Here is a tiny trained network, its code and every weight. The questions are about switching its units off for an input and a target symbol, where a switched-off unit gives its printed mean instead of its output.

import numpy as np


def w(rows, s, z=0):
    codes = np.array(rows[::2]) - 128.0
    scale = np.full(codes.shape[1], s)
    scale[-1] = z or s
    return codes * scale


def f(y):
    return np.maximum(y, 0)


def softmax(a):
    e = np.exp(a - a.max(-1, keepdims=True))
    return e / e.sum(-1, keepdims=True)


def log_softmax(a):
    a = a - a.max(-1, keepdims=True)
    return a - np.log(np.exp(a).sum(-1, keepdims=True))


def net(x, mask):
    ids = ['αβγδζηθλμξπστφψω'.index(c) for c in x.split()]
    T = len(ids)
    res = E[ids] + P[:T]
    r = res
    for j in range(2):
        rows = slice(2 * j, 2 * j + 2)
        q, k, v = (r @ M[0][rows].T for M in (Q, K, V))
        z = softmax(np.where(np.tri(T) > 0, q @ k.T / 2**0.5, -1e9)) @ v
        o = O[0][rows]
        res = res + np.where(mask[j], z, o[:, -1]) @ o[:, :-1]
    y = f(res @ A[0][:, :-1].T + A[0][:, -1])
    res = res + np.where(mask[2:10], y, B[0][:, -1]) @ B[0][:, :-1]
    return log_softmax(res[-1] @ U[:, :-1].T + U[:, -1])


Q, K, V, O, A, B = {}, {}, {}, {}, {}, {}
E = w([
[152,140,132,104,168],'α',
[111,154,146,164,231],'β',
[161,100,163,73,135],'γ',
[90,136,66,186,139],'δ',
[8,201,156,119,129],'ζ',
[131,189,102,112,158],'η',
[49,171,110,111,78],'θ',
[175,87,162,35,93],'λ',
[97,115,142,45,147],'μ',
[72,164,190,111,223],'ξ',
[69,146,112,162,86],'π',
[196,65,177,147,183],'σ',
[159,170,73,165,163],'τ',
[177,67,100,159,115],'φ',
[109,211,101,118,161],'ψ',
[180,145,74,77,58],'ω',
],0.017)
P = w([
[116,140,196,150,158],'0',
[125,76,113,100,178],'1',
[115,101,155,138,73],'2',
[216,178,181,151,139],'3',
[124,101,65,56,182],'4',
[105,93,178,132,73],'5',
[255,190,176,193,140],'6',
[129,83,99,98,193],'7',
],0.018)
Q[0] = w([
[123,101,116,94,177],'h0',
[178,158,107,177,107],'h0',
[49,171,9,119,110],'h1',
[61,2,149,108,103],'h1',
],0.0086)
K[0] = w([
[194,170,165,107,229],'h0',
[108,90,75,51,254],'h0',
[148,185,149,162,90],'h1',
[129,99,249,226,34],'h1',
],0.0093)
V[0] = w([
[36,179,102,82,138],'h0',
[67,191,213,129,79],'h0',
[254,160,166,94,21],'h1',
[182,141,195,6,98],'h1',
],0.0082)
O[0] = w([
[113,122,137,72,67,91],'h0',
[176,184,106,145,140,84],'h0',
[187,109,79,246,96,165],'h1',
[115,165,43,91,180,251],'h1',
],0.012,0.0029)
A[0] = w([
[137,152,152,103,211,75],'n0',
[96,113,102,157,197,56],'n1',
[143,113,112,43,187,2],'n2',
[248,88,156,77,201,173],'n3',
[128,107,39,121,81,171],'n4',
[75,88,52,76,148,149],'n5',
[89,212,117,189,20,135],'n6',
[169,182,182,175,91,117],'n7',
],0.012,0.0042)
B[0] = w([
[177,60,83,79,86,196],'n0',
[108,142,160,56,48,177],'n1',
[125,120,129,153,27,196],'n2',
[69,167,89,175,153,250],'n3',
[103,86,175,61,172,224],'n4',
[123,102,179,254,106,198],'n5',
[131,196,68,74,28,176],'n6',
[201,124,217,217,69,164],'n7',
],0.0088,0.012)
U = w([
[5,112,82,147,76,162],'α',
[121,84,83,99,134,248],'β',
[158,105,102,108,163,243],'γ',
[121,113,140,56,145,166],'δ',
[180,71,81,25,81,16],'ζ',
[113,198,66,91,164,197],'η',
[134,116,195,118,109,107],'θ',
[80,204,116,141,100,17],'λ',
[147,149,136,90,131,185],'μ',
[133,164,141,150,100,72],'ξ',
[95,197,83,102,141,167],'π',
[149,153,159,193,114,94],'σ',
[216,66,153,137,78,3],'τ',
[115,162,110,92,93,32],'φ',
[217,174,76,187,78,10],'ψ',
[144,157,125,103,127,176],'ω',
],0.011,0.0055)

Each question gives the input, a string of symbols that net reads in full, and the target symbol t.
The units are the heads (2 rows each of Q, K, V and O) and the neurons (one row each of A and B). Each row of codes is followed by its name. A weight is (code - 128) times the scale printed after its matrix; where a second scale follows, it is the last column's (O, A, B and U).
mask holds one flag per unit, heads first, then neurons. A switched-off unit (its flag False) gives its mean, the last column of its rows in O or B, instead of its output. The means were averaged over made-up inputs and are rounded, as every weight is.
A unit's drop is (log p(t) with every unit on - log p(t) with that unit switched off) / (log p(t) with every unit on - log p(t) with every unit switched off).
The circuit of an input: a set's keep is (log p(t) with only the set's units on - log p(t) with every unit switched off) / (log p(t) with every unit on - log p(t) with every unit switched off). Starting from all 10 units, units are removed one at a time, each time the one whose removal leaves the highest keep (on an exact tie, the one counted first), for as long as the keep stays at least 0.8.
circuit, biggest first: the units of the circuit, biggest drop first
top k neurons: the k neurons with the biggest drops, biggest first
heads that matter: for each layer, one digit per head in row order, 1 if its drop is at least 0.15 and else 0, layers parted by /
input μ ω ψ δ φ ω τ, target σ: top 2 neurons	n7, n6
input α λ ψ φ, target η: top neuron	n3
input α ω θ φ ψ, target α: circuit, biggest first	n5, n2
input δ ξ ω, target ζ: circuit, biggest first	n3, n6
input π ω α ζ β, target α: top 3 neurons	n2, n3, n5
input δ ω ζ λ φ, target α: circuit, biggest first	n3, n5
input θ ω β φ γ θ δ ξ, target α: circuit, biggest first	n2, n5
input ψ δ ω η λ, target α: circuit, biggest first	n3, n5
input π δ λ λ, target θ: heads that matter	01
input δ θ π ω ψ, target α: heads that matter	00
input ω η σ ω ω δ ξ, target ψ: top 2 neurons	n4, n7
input λ δ δ ξ, target θ: heads that matter	01
input ξ λ δ λ τ, target α: top 4 neurons	n5, n2, n3, n7
input ω ω δ η, target ψ: circuit, biggest first	h1
input ω δ ω ω γ ψ θ β, target α: top 3 neurons	n3, n1, n2
input ω δ σ, target σ: circuit, biggest first	n0, n4, n6
input ξ φ ζ, target λ: circuit, biggest first	h0, n6
input δ η ω σ ξ, target α: top 2 neurons	n1, n3
input ω τ ξ ω φ β ω γ, target α: circuit, biggest first	n3, n2
input η ξ α α, target ζ: circuit, biggest first	h1, n0
input η δ δ η, target θ: circuit, biggest first	h1
input ζ θ λ ζ α, target α: top 3 neurons	n2, n3, n5
input λ ω φ ζ, target ψ: top 3 neurons	n7, n4, n6
input ω π δ ω δ ω φ, target θ: heads that matter	11
